Below is a small trained network, with its code and all its weights. Each question gives an input and a target symbol and asks what happens when units are switched off, that is, made to give their printed mean instead of their output.

import numpy as np


def w(rows, s, z=0):
    codes = np.array(rows[::2]) - 128.0
    scale = np.full(codes.shape[1], s)
    scale[-1] = z or s
    return codes * scale


def f(y):
    return np.maximum(y, 0)


def softmax(a):
    e = np.exp(a - a.max(-1, keepdims=True))
    return e / e.sum(-1, keepdims=True)


def log_softmax(a):
    a = a - a.max(-1, keepdims=True)
    return a - np.log(np.exp(a).sum(-1, keepdims=True))


def net(x, mask):
    ids = ['βεζθξπστφψω'.index(c) for c in x.split()]
    T = len(ids)
    res = E[ids] + P[:T]
    u = 0
    for l in range(2):
        q, k, v = (res @ M[l].T for M in (Q, K, V))
        z = softmax(np.where(np.tri(T) > 0, q @ k.T / 3**0.5, -1e9)) @ v
        res = res + np.where(mask[u], z, O[l][:, -1]) @ O[l][:, :-1]
        u += 1
        y = f(res @ A[l][:, :-1].T + A[l][:, -1])
        res = res + np.where(mask[u : u + 12], y, B[l][:, -1]) @ B[l][:, :-1]
        u += 12
    return log_softmax(res[-1] @ U[:, :-1].T + U[:, -1])


Q, K, V, O, A, B = {}, {}, {}, {}, {}, {}
E = w([
[43,165,214,82,154,166,96,130],'β',
[118,94,90,97,99,30,146,161],'ε',
[129,146,117,116,174,102,101,70],'ζ',
[130,111,218,207,80,104,134,39],'θ',
[128,135,121,131,186,95,103,82],'ξ',
[207,152,105,118,145,184,77,79],'π',
[141,138,133,116,176,101,106,83],'σ',
[145,168,70,197,82,189,7,184],'τ',
[133,157,107,117,177,101,108,56],'φ',
[134,191,146,186,142,191,233,159],'ψ',
[132,137,133,126,179,101,101,87],'ω',
],0.011)
P = w([
[228,87,252,241,254,56,79,247],'0',
[176,155,176,190,197,27,98,176],'1',
[164,167,139,149,148,27,121,119],'2',
[140,177,92,130,116,32,136,97],'3',
[125,156,83,98,115,57,131,94],'4',
[119,135,75,83,111,93,129,90],'5',
[116,122,70,76,109,118,126,94],'6',
[115,112,73,67,97,144,120,94],'7',
[104,103,70,62,99,161,119,89],'8',
[104,88,67,62,99,180,126,86],'9',
[96,87,71,56,94,194,121,90],'10',
],0.0045)
Q[0] = w([
[61,24,128,82,76,144,190,205],'0.h0',
[110,60,119,89,59,97,213,131],'0.h0',
[91,12,89,95,45,108,254,160],'0.h0',
],0.0031)
K[0] = w([
[100,103,173,137,130,37,172,185],'0.h0',
[176,78,112,105,167,39,165,203],'0.h0',
[152,69,140,97,128,4,181,241],'0.h0',
],0.0034)
V[0] = w([
[168,253,90,131,191,177,38,69],'0.h0',
[131,198,192,246,155,155,55,143],'0.h0',
[86,15,35,79,23,71,172,189],'0.h0',
],0.0041)
O[0] = w([
[184,186,60,127,146,104,157,54,240],'0.h0',
[145,201,140,194,157,59,174,95,254],'0.h0',
[81,3,166,75,116,145,109,155,17],'0.h0',
],0.0067,0.00085)
A[0] = w([
[156,181,100,145,117,191,230,134,106],'0.n0',
[140,151,138,107,144,86,179,51,227],'0.n1',
[90,88,86,58,77,108,95,141,240],'0.n2',
[104,128,165,139,127,126,97,144,169],'0.n3',
[172,160,75,120,116,137,87,75,248],'0.n4',
[184,135,102,144,123,123,96,156,187],'0.n5',
[112,68,190,87,218,200,71,131,239],'0.n6',
[86,176,134,122,208,129,178,65,235],'0.n7',
[152,137,112,150,150,79,194,96,199],'0.n8',
[144,110,157,208,161,95,254,87,139],'0.n9',
[138,165,95,142,128,95,214,133,166],'0.n10',
[198,115,167,194,125,111,70,203,138],'0.n11',
],0.0068,0.0018)
B[0] = w([
[191,157,119,117,102,163,254,117,159],'0.n0',
[144,95,187,121,174,87,95,115,242],'0.n1',
[101,108,102,89,110,96,153,149,252],'0.n2',
[126,138,160,127,140,123,109,122,155],'0.n3',
[190,132,97,130,172,124,80,95,254],'0.n4',
[179,134,92,171,164,120,94,132,185],'0.n5',
[193,186,168,132,193,110,93,98,183],'0.n6',
[110,125,150,64,129,102,173,118,247],'0.n7',
[168,132,196,116,155,74,103,134,216],'0.n8',
[90,104,133,174,84,126,199,135,183],'0.n9',
[199,173,182,135,174,92,117,129,190],'0.n10',
[140,129,164,236,193,101,92,148,177],'0.n11',
],0.0084,0.004)
Q[1] = w([
[38,55,149,77,112,80,160,134],'1.h0',
[61,188,237,180,219,69,105,144],'1.h0',
[170,76,144,78,227,24,156,2],'1.h0',
],0.0049)
K[1] = w([
[23,81,111,110,68,69,193,145],'1.h0',
[65,145,234,152,167,87,89,207],'1.h0',
[146,35,190,2,180,32,190,140],'1.h0',
],0.005)
V[1] = w([
[157,138,1,155,112,149,80,141],'1.h0',
[77,82,113,51,84,105,168,167],'1.h0',
[116,113,104,115,84,147,161,117],'1.h0',
],0.0074)
O[1] = w([
[85,98,76,3,79,229,209,43,28],'1.h0',
[94,83,38,176,39,132,74,237,17],'1.h0',
[88,112,91,173,103,203,137,126,1],'1.h0',
],0.0047,0.0065)
A[1] = w([
[133,118,91,151,120,106,70,127,254],'1.n0',
[58,94,44,99,2,149,134,168,114],'1.n1',
[117,125,85,121,141,106,80,137,250],'1.n2',
[158,175,176,117,162,159,156,77,67],'1.n3',
[126,123,114,47,145,150,145,80,141],'1.n4',
[15,86,74,149,63,241,181,163,77],'1.n5',
[106,160,168,194,136,141,107,190,85],'1.n6',
[97,105,155,171,108,141,153,117,187],'1.n7',
[126,136,100,195,136,141,40,127,233],'1.n8',
[73,80,91,78,39,82,168,200,213],'1.n9',
[107,127,160,171,152,112,71,172,136],'1.n10',
[92,161,168,147,119,137,107,140,48],'1.n11',
],0.0079,0.0025)
B[1] = w([
[156,132,135,130,135,122,115,141,178],'1.n0',
[139,43,111,201,177,156,178,65,179],'1.n1',
[152,140,107,119,152,108,115,146,183],'1.n2',
[99,136,105,108,100,135,129,125,254],'1.n3',
[109,141,92,114,111,132,129,120,161],'1.n4',
[119,245,207,144,226,201,86,254,146],'1.n5',
[68,167,71,108,101,109,144,85,154],'1.n6',
[124,127,169,140,98,133,136,130,133],'1.n7',
[183,113,161,139,134,88,106,164,156],'1.n8',
[67,155,121,92,103,143,110,113,207],'1.n9',
[113,125,94,122,111,132,132,107,189],'1.n10',
[105,135,126,118,127,143,101,125,141],'1.n11',
],0.011,0.01)
U = w([
[134,115,173,165,95,141,130,110,107],'β',
[97,122,106,152,195,170,156,130,126],'ε',
[115,146,130,187,104,119,128,108,3],'ζ',
[124,137,141,137,127,136,137,141,8],'θ',
[144,164,141,142,93,146,224,182,201],'ξ',
[231,96,139,186,198,97,99,168,209],'π',
[128,138,136,128,122,138,142,145,6],'σ',
[77,216,120,2,86,117,67,147,184],'τ',
[126,141,135,140,117,129,136,144,3],'φ',
[133,98,196,170,68,144,112,105,193],'ψ',
[98,61,64,110,76,111,163,7,118],'ω',
],0.008,0.0042)

Each question gives the input, a string of symbols that net reads in full, and the target symbol t.
The units are the heads (3 rows each of Q, K, V and O) and the neurons (one row each of A and B). Each row of codes is followed by its name. A weight is (code - 128) times the scale printed after its matrix; where a second scale follows, it is the last column's (O, A, B and U).
mask holds one flag per unit, layer by layer, with each layer's heads first. A switched-off unit (its flag False) gives its mean, the last column of its rows in O or B, instead of its output. The means were averaged over made-up inputs and are rounded, as every weight is.
A unit's drop is (log p(t) with every unit on - log p(t) with that unit switched off) / (log p(t) with every unit on - log p(t) with every unit switched off).
The circuit of an input: a set's keep is (log p(t) with only the set's units on - log p(t) with every unit switched off) / (log p(t) with every unit on - log p(t) with every unit switched off). Starting from the 12 units with the biggest drops (on a tie, the unit counted first), units are removed one at a time, each time the one whose removal leaves the highest keep (on an exact tie, the one counted first), for as long as the keep stays at least 0.8.
units of the circuit, in order: the units of the circuit, biggest drop first
top k neurons: the k neurons with the biggest drops, biggest first
top k neurons in layer l: the k neurons of layer l with the biggest drops, biggest first
drop of u: that unit's drop, to one decimal
input ε ε π θ ε ε τ π β π, target ω: units of the circuit, in order	1.h0, 1.n5, 0.n8
input ε σ π π σ ε π, target ω: top 4 neurons	1.n5, 0.n4, 0.n0, 1.n9
input ε ε β ω β ξ, target π: top 2 neurons	1.n9, 0.n4
input ε ψ ψ β ω ε π ε ε ε τ, target π: units of the circuit, in order	1.n8, 1.n9
input σ π σ ε π ξ ε β ε, target ω: top 2 neurons	1.n1, 0.n2
input θ π ζ σ φ ε, target π: units of the circuit, in order	1.n9, 1.n3
input β φ ζ β β σ β ε, target π: units of the circuit, in order	1.n3, 1.n9
input τ ε β ε σ ψ, target ξ: top 2 neurons in layer 0	0.n0, 0.n9
input ε φ ε ε β β ε β β ε σ, target π: top 2 neurons in layer 1	1.n9, 1.n3
input ε π ε, target τ: top 2 neurons in layer 1	1.n9, 1.n1
input ω ε ε, target τ: top 3 neurons	1.n9, 1.n1, 0.n2
input π ε π ε ε, target ω: top 3 neurons	1.n1, 1.n9, 0.n2
input ε ε π φ, target π: top 4 neurons	1.n9, 0.n4, 0.n2, 1.n6
input β β θ β τ ε π ε σ, target π: top 2 neurons in layer 0	0.n4, 0.n1
input π τ π, target τ: top 3 neurons	1.n3, 1.n1, 1.n4
input ε ε β β ε β τ, target π: top 3 neurons in layer 0	0.n11, 0.n6, 0.n0
input β ε ε β ε ε π ξ, target π: top 3 neurons in layer 1	1.n9, 1.n3, 1.n8
input τ ω ε ε β ζ, target π: top 3 neurons in layer 1	1.n9, 1.n6, 1.n3
input σ π ε σ β ε ε ε ε, target ε: top 4 neurons	1.n1, 1.n5, 0.n2, 1.n9
input θ θ ε β τ φ, target π: drop of 1.n7	0.0
input ε ε π τ π σ β τ ε ε, target ε: drop of 0.n4	0.2
input π ε π, target τ: drop of 1.n4	0.3
